Below is a small trained network, with its code and all its weights. Each question gives an input and a target symbol and asks what happens when units are switched off, that is, made to give their printed mean instead of their output.

import numpy as np


def w(rows, s, z=0):
    codes = np.array(rows[::2]) - 128.0
    scale = np.full(codes.shape[1], s)
    scale[-1] = z or s
    return codes * scale


def f(y):
    return np.maximum(y, 0)


def softmax(a):
    e = np.exp(a - a.max(-1, keepdims=True))
    return e / e.sum(-1, keepdims=True)


def log_softmax(a):
    a = a - a.max(-1, keepdims=True)
    return a - np.log(np.exp(a).sum(-1, keepdims=True))


def net(x, mask):
    ids = ['ΘΞΠΦΨΩα'.index(c) for c in x.split()]
    T = len(ids)
    res = E[ids] + P[:T]
    u = 0
    for l in range(2):
        r = res
        for j in range(2):
            rows = slice(4 * j, 4 * j + 4)
            q, k, v = (r @ M[l][rows].T for M in (Q, K, V))
            z = softmax(np.where(np.tri(T) > 0, q @ k.T / 4**0.5, -1e9)) @ v
            o = O[l][rows]
            res = res + np.where(mask[u + j], z, o[:, -1]) @ o[:, :-1]
        u += 2
        y = f(res @ A[l][:, :-1].T + A[l][:, -1])
        res = res + np.where(mask[u : u + 4], y, B[l][:, -1]) @ B[l][:, :-1]
        u += 4
    return log_softmax(res[-1] @ U[:, :-1].T + U[:, -1])


Q, K, V, O, A, B = {}, {}, {}, {}, {}, {}
E = w([
[186,141,147,191],'Θ',
[128,255,163,127],'Ξ',
[147,187,237,116],'Π',
[137,59,19,199],'Φ',
[153,163,176,28],'Ψ',
[186,135,142,142],'Ω',
[233,178,156,39],'α',
],0.013)
P = w([
[255,178,164,159],'0',
[103,137,123,163],'1',
[88,153,107,180],'2',
[99,156,105,178],'3',
[111,154,105,189],'4',
[124,159,114,192],'5',
[141,132,149,176],'6',
[141,92,182,164],'7',
],0.0077)
Q[0] = w([
[195,164,115,55],'L0H1',
[62,138,175,32],'L0H1',
[103,194,186,154],'L0H1',
[70,192,163,66],'L0H1',
[66,173,76,14],'L0H2',
[16,46,43,86],'L0H2',
[57,100,65,82],'L0H2',
[91,8,1,97],'L0H2',
],0.011)
K[0] = w([
[86,66,153,71],'L0H1',
[47,133,14,127],'L0H1',
[212,32,107,95],'L0H1',
[63,94,63,140],'L0H1',
[89,80,128,38],'L0H2',
[3,103,102,120],'L0H2',
[59,76,111,103],'L0H2',
[37,121,106,67],'L0H2',
],0.011)
V[0] = w([
[131,99,52,59],'L0H1',
[131,14,136,164],'L0H1',
[89,98,69,142],'L0H1',
[155,200,7,200],'L0H1',
[110,127,168,162],'L0H2',
[232,82,148,92],'L0H2',
[254,249,70,167],'L0H2',
[161,189,162,188],'L0H2',
],0.0092)
O[0] = w([
[156,64,97,52,104],'L0H1',
[223,146,150,229,91],'L0H1',
[222,120,149,159,89],'L0H1',
[95,38,213,101,143],'L0H1',
[181,105,124,235,131],'L0H2',
[151,131,185,212,173],'L0H2',
[3,67,172,110,248],'L0H2',
[38,137,38,126,190],'L0H2',
],0.0065,0.016)
A[0] = w([
[98,106,123,102,236],'L0N1',
[131,176,246,137,191],'L0N2',
[163,55,56,136,3],'L0N3',
[102,148,105,98,191],'L0N4',
],0.012,0.0052)
B[0] = w([
[151,159,101,155,246],'L0N1',
[119,173,7,126,240],'L0N2',
[129,188,147,127,133],'L0N3',
[196,132,130,136,206],'L0N4',
],0.012)
Q[1] = w([
[146,160,126,123],'L1H1',
[118,121,72,72],'L1H1',
[172,105,157,108],'L1H1',
[115,129,242,86],'L1H1',
[49,158,76,250],'L1H2',
[140,117,154,106],'L1H2',
[165,147,59,151],'L1H2',
[70,136,58,139],'L1H2',
],0.017)
K[1] = w([
[152,135,90,150],'L1H1',
[136,54,130,185],'L1H1',
[127,211,190,98],'L1H1',
[18,197,215,120],'L1H1',
[101,180,104,12],'L1H2',
[112,197,194,125],'L1H2',
[43,138,63,46],'L1H2',
[156,135,53,66],'L1H2',
],0.011)
V[1] = w([
[97,252,144,97],'L1H1',
[155,91,75,147],'L1H1',
[143,96,84,81],'L1H1',
[120,57,81,180],'L1H1',
[71,121,176,132],'L1H2',
[91,87,107,84],'L1H2',
[175,79,84,131],'L1H2',
[101,66,120,177],'L1H2',
],0.013)
O[1] = w([
[97,90,88,99,244],'L1H1',
[152,159,180,173,162],'L1H1',
[183,205,147,161,118],'L1H1',
[147,143,188,163,187],'L1H1',
[120,193,166,115,84],'L1H2',
[123,248,219,84,146],'L1H2',
[131,137,80,152,43],'L1H2',
[84,129,160,162,38],'L1H2',
],0.012,0.011)
A[1] = w([
[133,64,85,254,107],'L1N1',
[61,95,86,66,55],'L1N2',
[209,72,171,74,1],'L1N3',
[218,65,76,103,147],'L1N4',
],0.008)
B[1] = w([
[177,117,154,109,184],'L1N1',
[142,162,149,153,255],'L1N2',
[3,64,23,121,128],'L1N3',
[132,112,219,114,192],'L1N4',
],0.012,0.0095)
U = w([
[94,165,56,226,68],'Θ',
[227,188,156,241,137],'Ξ',
[51,62,159,226,177],'Π',
[122,178,203,40,126],'Φ',
[205,138,100,97,217],'Ψ',
[76,1,98,232,210],'Ω',
[107,204,42,208,1],'α',
],0.0059,0.0062)

Each question gives the input, a string of symbols that net reads in full, and the target symbol t.
The units are the heads (4 rows each of Q, K, V and O) and the neurons (one row each of A and B). Each row of codes is followed by its name. A weight is (code - 128) times the scale printed after its matrix; where a second scale follows, it is the last column's (O, A, B and U).
mask holds one flag per unit, layer by layer, with each layer's heads first. A switched-off unit (its flag False) gives its mean, the last column of its rows in O or B, instead of its output. The means were averaged over made-up inputs and are rounded, as every weight is.
A unit's drop is (log p(t) with every unit on - log p(t) with that unit switched off) / (log p(t) with every unit on - log p(t) with every unit switched off).
The circuit of an input: a set's keep is (log p(t) with only the set's units on - log p(t) with every unit switched off) / (log p(t) with every unit on - log p(t) with every unit switched off). Starting from all 12 units, units are removed one at a time, each time the one whose removal leaves the highest keep (on an exact tie, the one counted first), for as long as the keep stays at least 0.8.
units of the circuit, in order: the units of the circuit, biggest drop first
unit that matters most: the unit with the biggest drop
top k neurons: the k neurons with the biggest drops, biggest first
k most important neurons of layer l: the k neurons of layer l with the biggest drops, biggest first
which heads matter: for each layer, one digit per head in row order, 1 if its drop is at least 0.15 and else 0, layers parted by /
drop of u: that unit's drop, to one decimal
input Π Ψ Ψ Ξ Θ, target Ω: units of the circuit, in order => [L0N2 L1H2 L1H1]
input Ξ Ξ α Ξ Φ Ξ α, target Ξ: which heads matter => 00 / 10
input Ω Ξ α Π, target α: 2 most important neurons of layer 0 => [L0N2 L0N1]
input Ξ Φ Π, target Ξ: which heads matter => 10 / 10
input α Π Ξ Ξ Ξ Ξ, target α: unit that matters most => L0N2
input Π Θ Ψ, target Ω: units of the circuit, in order => [L0N2 L1H2]
input α Ξ Π Ψ Θ Φ, target Ξ: which heads matter => 00 / 10
input Ψ Φ α Ψ, target Ξ: which heads matter => 00 / 10
input Ξ Θ Ω Ξ Ω, target Φ: which heads matter => 11 / 01
input Ψ Φ Ω, target Ξ: which heads matter => 00 / 10
input Φ Φ Θ Ξ Θ Ξ Θ, target Ξ: which heads matter => 10 / 10
input Ω α Π, target α: 2 most important neurons of layer 1 => [L1N4 L1N1]
input Ψ Ψ Φ Ω Φ Π, target Ξ: top 2 neurons => [L0N2 L1N1]
input Φ Π α Ψ Ξ Ξ Ω Ξ, target Ξ: unit that matters most => L1H1
input Φ Θ Ψ α, target Ξ: which heads matter => 10 / 10
input Θ Ω Θ, target Π: 2 most important neurons of layer 0 => [L0N4 L0N1]
input Ξ Θ Ψ Ψ Ξ α Φ Ω, target Φ: top 3 neurons => [L0N2 L1N2 L0N3]
input Φ α Θ, target Ξ: drop of L1H1 => 1.3
input Π α Ξ α Π Ω, target Ω: drop of L1H1 => 0.1
input Φ Ξ Ψ, target Ξ: drop of L1N1 => 0.0
input Ω Φ Π Π Ξ, target Ξ: top neuron => [L1N1]
